Here is a tiny trained network, its code and every weight. The questions are about switching its units off for an input and a target symbol, where a switched-off unit gives its printed mean instead of its output.

import numpy as np


def w(rows, s, z=0):
    codes = np.array(rows[::2]) - 128.0
    scale = np.full(codes.shape[1], s)
    scale[-1] = z or s
    return codes * scale


def norm(h):
    return h / np.sqrt((h * h).mean(-1, keepdims=True) + 1e-5)


def f(y):
    return y / 2 * (1 + np.tanh(0.7978845608 * (y + 0.044715 * y**3)))


def softmax(a):
    e = np.exp(a - a.max(-1, keepdims=True))
    return e / e.sum(-1, keepdims=True)


def log_softmax(a):
    a = a - a.max(-1, keepdims=True)
    return a - np.log(np.exp(a).sum(-1, keepdims=True))


def net(x, mask):
    ids = ['αεζηθλμξπσψ'.index(c) for c in x.split()]
    T = len(ids)
    res = E[ids] + P[:T]
    u = 0
    for l in range(3):
        q, k, v = (norm(res) @ M[l].T for M in (Q, K, V))
        z = softmax(np.where(np.tri(T) > 0, q @ k.T / 2**0.5, -1e9)) @ v
        res = res + np.where(mask[u], z, O[l][:, -1]) @ O[l][:, :-1]
        u += 1
        y = f(norm(res) @ A[l][:, :-1].T + A[l][:, -1])
        res = res + np.where(mask[u : u + 4], y, B[l][:, -1]) @ B[l][:, :-1]
        u += 4
    return log_softmax(norm(res)[-1] @ U[:, :-1].T + U[:, -1])


Q, K, V, O, A, B = {}, {}, {}, {}, {}, {}
E = w([
[141,67,134,190,153,187,130,127,91,121,139],'α',
[161,128,73,237,87,153,153,67,122,135,103],'ε',
[130,122,106,111,102,84,90,92,193,179,204],'ζ',
[72,137,155,176,99,105,131,83,199,79,163],'η',
[128,44,89,134,85,161,168,161,162,153,184],'θ',
[200,130,153,145,127,113,154,158,253,117,57],'λ',
[72,104,90,153,185,224,57,160,166,128,76],'μ',
[120,156,141,68,119,127,142,88,171,99,168],'ξ',
[74,127,130,162,126,56,218,194,157,115,149],'π',
[97,218,43,176,121,152,98,130,74,200,183],'σ',
[109,84,98,254,219,146,109,135,164,158,159],'ψ',
],0.024)
P = w([
[67,37,167,97,47,32,148,3,2,171,46],'0',
[97,158,72,151,109,105,78,197,125,106,195],'1',
[87,154,66,141,123,128,85,176,126,95,183],'2',
[106,170,74,143,114,139,82,187,143,101,175],'3',
[99,153,84,143,105,148,74,204,153,98,194],'4',
[104,162,91,159,127,132,84,179,155,78,183],'5',
[86,161,71,161,153,166,89,210,159,101,183],'6',
[119,183,92,154,106,183,92,204,186,48,181],'7',
[105,187,89,177,141,188,101,184,186,80,188],'8',
[154,191,89,162,102,178,99,215,213,53,197],'9',
[136,188,117,161,101,200,103,198,233,33,167],'10',
],0.0078)
Q[0] = w([
[211,135,164,55,193,67,149,107,91,206,68],'L0H0',
[86,164,130,163,50,154,121,188,254,92,214],'L0H0',
],0.0075)
K[0] = w([
[224,221,56,125,191,101,104,196,162,56,203],'L0H0',
[82,3,184,107,92,96,138,4,107,229,99],'L0H0',
],0.0059)
V[0] = w([
[140,40,111,162,233,66,47,159,99,125,212],'L0H0',
[154,72,80,3,107,138,106,150,117,118,109],'L0H0',
],0.0049)
O[0] = w([
[127,188,171,132,53,106,105,225,161,123,175,39],'L0H0',
[5,114,127,77,127,145,135,74,182,250,116,2],'L0H0',
],0.014,0.00069)
A[0] = w([
[2,149,169,172,168,159,146,158,39,48,113,254],'L0N0',
[13,141,136,145,85,139,69,143,119,107,157,129],'L0N1',
[198,80,133,164,105,128,139,157,251,91,163,164],'L0N2',
[104,234,149,58,158,150,93,135,127,64,144,153],'L0N3',
],0.0066,0.0038)
B[0] = w([
[189,139,147,82,122,153,92,216,147,122,109,189],'L0N0',
[141,154,130,127,170,131,168,139,172,83,183,176],'L0N1',
[101,168,110,140,209,199,177,152,150,171,119,254],'L0N2',
[139,109,76,111,253,125,145,178,137,129,101,147],'L0N3',
],0.012,0.0092)
Q[1] = w([
[92,101,244,2,77,105,137,88,61,127,119],'L1H0',
[141,142,200,162,98,128,136,95,88,88,136],'L1H0',
],0.008)
K[1] = w([
[151,161,1,189,247,173,123,214,157,99,195],'L1H0',
[92,144,87,129,136,119,97,152,131,124,205],'L1H0',
],0.0076)
V[1] = w([
[163,2,153,187,123,133,113,171,98,143,68],'L1H0',
[102,68,175,97,60,112,94,82,160,67,140],'L1H0',
],0.0057)
O[1] = w([
[114,65,165,229,127,92,40,61,196,50,202,255],'L1H0',
[122,131,254,66,89,202,82,190,32,104,185,185],'L1H0',
],0.009,0.0032)
A[1] = w([
[186,80,107,168,55,181,124,157,61,149,185,173],'L1N0',
[64,119,56,98,151,255,228,97,81,157,90,255],'L1N1',
[148,66,72,169,35,110,246,140,98,111,186,36],'L1N2',
[132,154,78,140,120,81,193,86,142,211,197,114],'L1N3',
],0.0073,0.0035)
B[1] = w([
[69,204,198,88,161,165,235,107,154,91,115,182],'L1N0',
[76,179,123,41,204,60,89,98,111,113,147,254],'L1N1',
[1,181,58,227,110,138,106,184,126,77,30,142],'L1N2',
[119,175,243,135,110,196,209,132,233,216,65,165],'L1N3',
],0.0089,0.007)
Q[2] = w([
[94,227,70,188,221,179,180,185,234,144,197],'L2H0',
[162,106,192,67,1,97,27,142,103,197,140],'L2H0',
],0.0066)
K[2] = w([
[109,58,254,95,107,76,98,53,74,101,71],'L2H0',
[160,178,109,120,169,173,189,187,171,94,129],'L2H0',
],0.0091)
V[2] = w([
[213,78,198,137,214,114,34,99,194,212,142],'L2H0',
[139,143,167,136,33,137,189,2,219,167,118],'L2H0',
],0.0044)
O[2] = w([
[16,209,162,147,158,115,144,142,68,77,37,142],'L2H0',
[179,217,188,247,132,117,69,103,116,197,92,253],'L2H0',
],0.012,0.0032)
A[2] = w([
[144,142,142,102,154,232,99,234,105,170,142,240],'L2N0',
[177,116,122,155,216,177,181,139,63,104,143,205],'L2N1',
[85,184,196,31,160,122,97,154,71,230,119,18],'L2N2',
[180,2,16,74,82,166,195,121,156,124,174,6],'L2N3',
],0.0075,0.0025)
B[2] = w([
[152,123,92,110,31,117,170,62,156,168,138,254],'L2N0',
[114,48,147,108,100,185,188,129,50,140,61,192],'L2N1',
[164,89,53,159,204,114,84,171,95,58,168,176],'L2N2',
[106,207,71,98,40,154,2,109,91,82,71,134],'L2N3',
],0.012,0.0089)
U = w([
[158,125,219,69,86,156,151,102,83,131,110,210],'α',
[101,197,151,170,109,123,106,45,110,95,60,152],'ε',
[132,131,188,92,77,82,102,44,188,190,170,186],'ζ',
[148,174,208,146,142,148,93,128,179,26,193,1],'η',
[17,140,130,92,104,140,166,120,159,135,112,42],'θ',
[186,127,84,112,121,56,169,73,175,167,44,181],'λ',
[135,134,102,94,70,160,25,131,156,104,82,131],'μ',
[160,115,131,63,189,79,109,87,111,97,148,178],'ξ',
[141,132,129,140,81,35,143,215,128,106,104,159],'π',
[166,254,144,106,105,140,84,143,75,145,154,104],'σ',
[169,43,100,220,168,121,114,109,107,147,162,56],'ψ',
],0.0075,0.0041)

Each question gives the input, a string of symbols that net reads in full, and the target symbol t.
The units are the heads (2 rows each of Q, K, V and O) and the neurons (one row each of A and B). Each row of codes is followed by its name. A weight is (code - 128) times the scale printed after its matrix; where a second scale follows, it is the last column's (O, A, B and U).
mask holds one flag per unit, layer by layer, with each layer's heads first. A switched-off unit (its flag False) gives its mean, the last column of its rows in O or B, instead of its output. The means were averaged over made-up inputs and are rounded, as every weight is.
A unit's drop is (log p(t) with every unit on - log p(t) with that unit switched off) / (log p(t) with every unit on - log p(t) with every unit switched off).
The circuit of an input: a set's keep is (log p(t) with only the set's units on - log p(t) with every unit switched off) / (log p(t) with every unit on - log p(t) with every unit switched off). Starting from the 12 units with the biggest drops (on a tie, the unit counted first), units are removed one at a time, each time the one whose removal leaves the highest keep (on an exact tie, the one counted first), for as long as the keep stays at least 0.8.
units of the circuit, in order: the units of the circuit, biggest drop first
unit that matters most: the unit with the biggest drop
k most important neurons: the k neurons with the biggest drops, biggest first
top k neurons in layer l: the k neurons of layer l with the biggest drops, biggest first
input λ μ θ μ ξ, target ε: 2 most important neurons	L0N2; L0N1
input σ ε λ η ζ θ θ ζ η μ, target λ: unit that matters most	L1H0
input ξ ε ε π σ π, target ξ: units of the circuit, in order	L1H0; L0H0; L2N2; L1N1
input μ μ ε, target θ: units of the circuit, in order	L2H0; L0H0
input α α λ, target η: units of the circuit, in order	L1H0; L0N2
input λ ζ λ ξ λ θ ξ α α σ, target ε: units of the circuit, in order	L2H0; L0H0; L1H0
input ε λ ξ σ, target ψ: top 2 neurons in layer 1	L1N2; L1N1
input λ ψ σ μ θ π η ξ, target ε: units of the circuit, in order	L2H0; L0H0
input η ε μ ξ ε θ ξ, target α: units of the circuit, in order	L0H0; L2N1; L1H0
input μ α ξ η θ σ σ ε σ σ, target θ: units of the circuit, in order	L2H0; L1N3
input ζ λ π π ψ ζ, target σ: units of the circuit, in order	L1H0; L0N2
input ξ ψ π θ α η η, target ξ: 2 most important neurons	L1N1; L2N2
input λ λ μ θ ξ ψ, target ε: units of the circuit, in order	L2H0; L2N2
input ξ η λ λ θ π θ σ λ ξ, target ξ: unit that matters most	L0N3
input ζ λ θ θ π α η η, target σ: units of the circuit, in order	L1H0; L2H0; L1N3; L0N0
input μ π η ε π ζ σ θ λ ζ, target θ: units of the circuit, in order	L2H0; L0N2
input ξ μ α, target α: top 2 neurons in layer 0	L0N2; L0N0
input α η ε η ψ λ μ, target η: 2 most important neurons	L0N2; L0N1
input σ λ λ ψ ψ λ π λ α η ζ, target λ: 2 most important neurons	L0N2; L1N3
input θ ψ λ π η π σ λ λ σ, target ζ: 3 most important neurons	L0N2; L1N2; L2N0
input θ λ μ μ η μ, target ζ: 3 most important neurons	L0N2; L2N0; L1N2
input ξ λ σ α θ η λ λ, target ξ: unit that matters most	L1N1
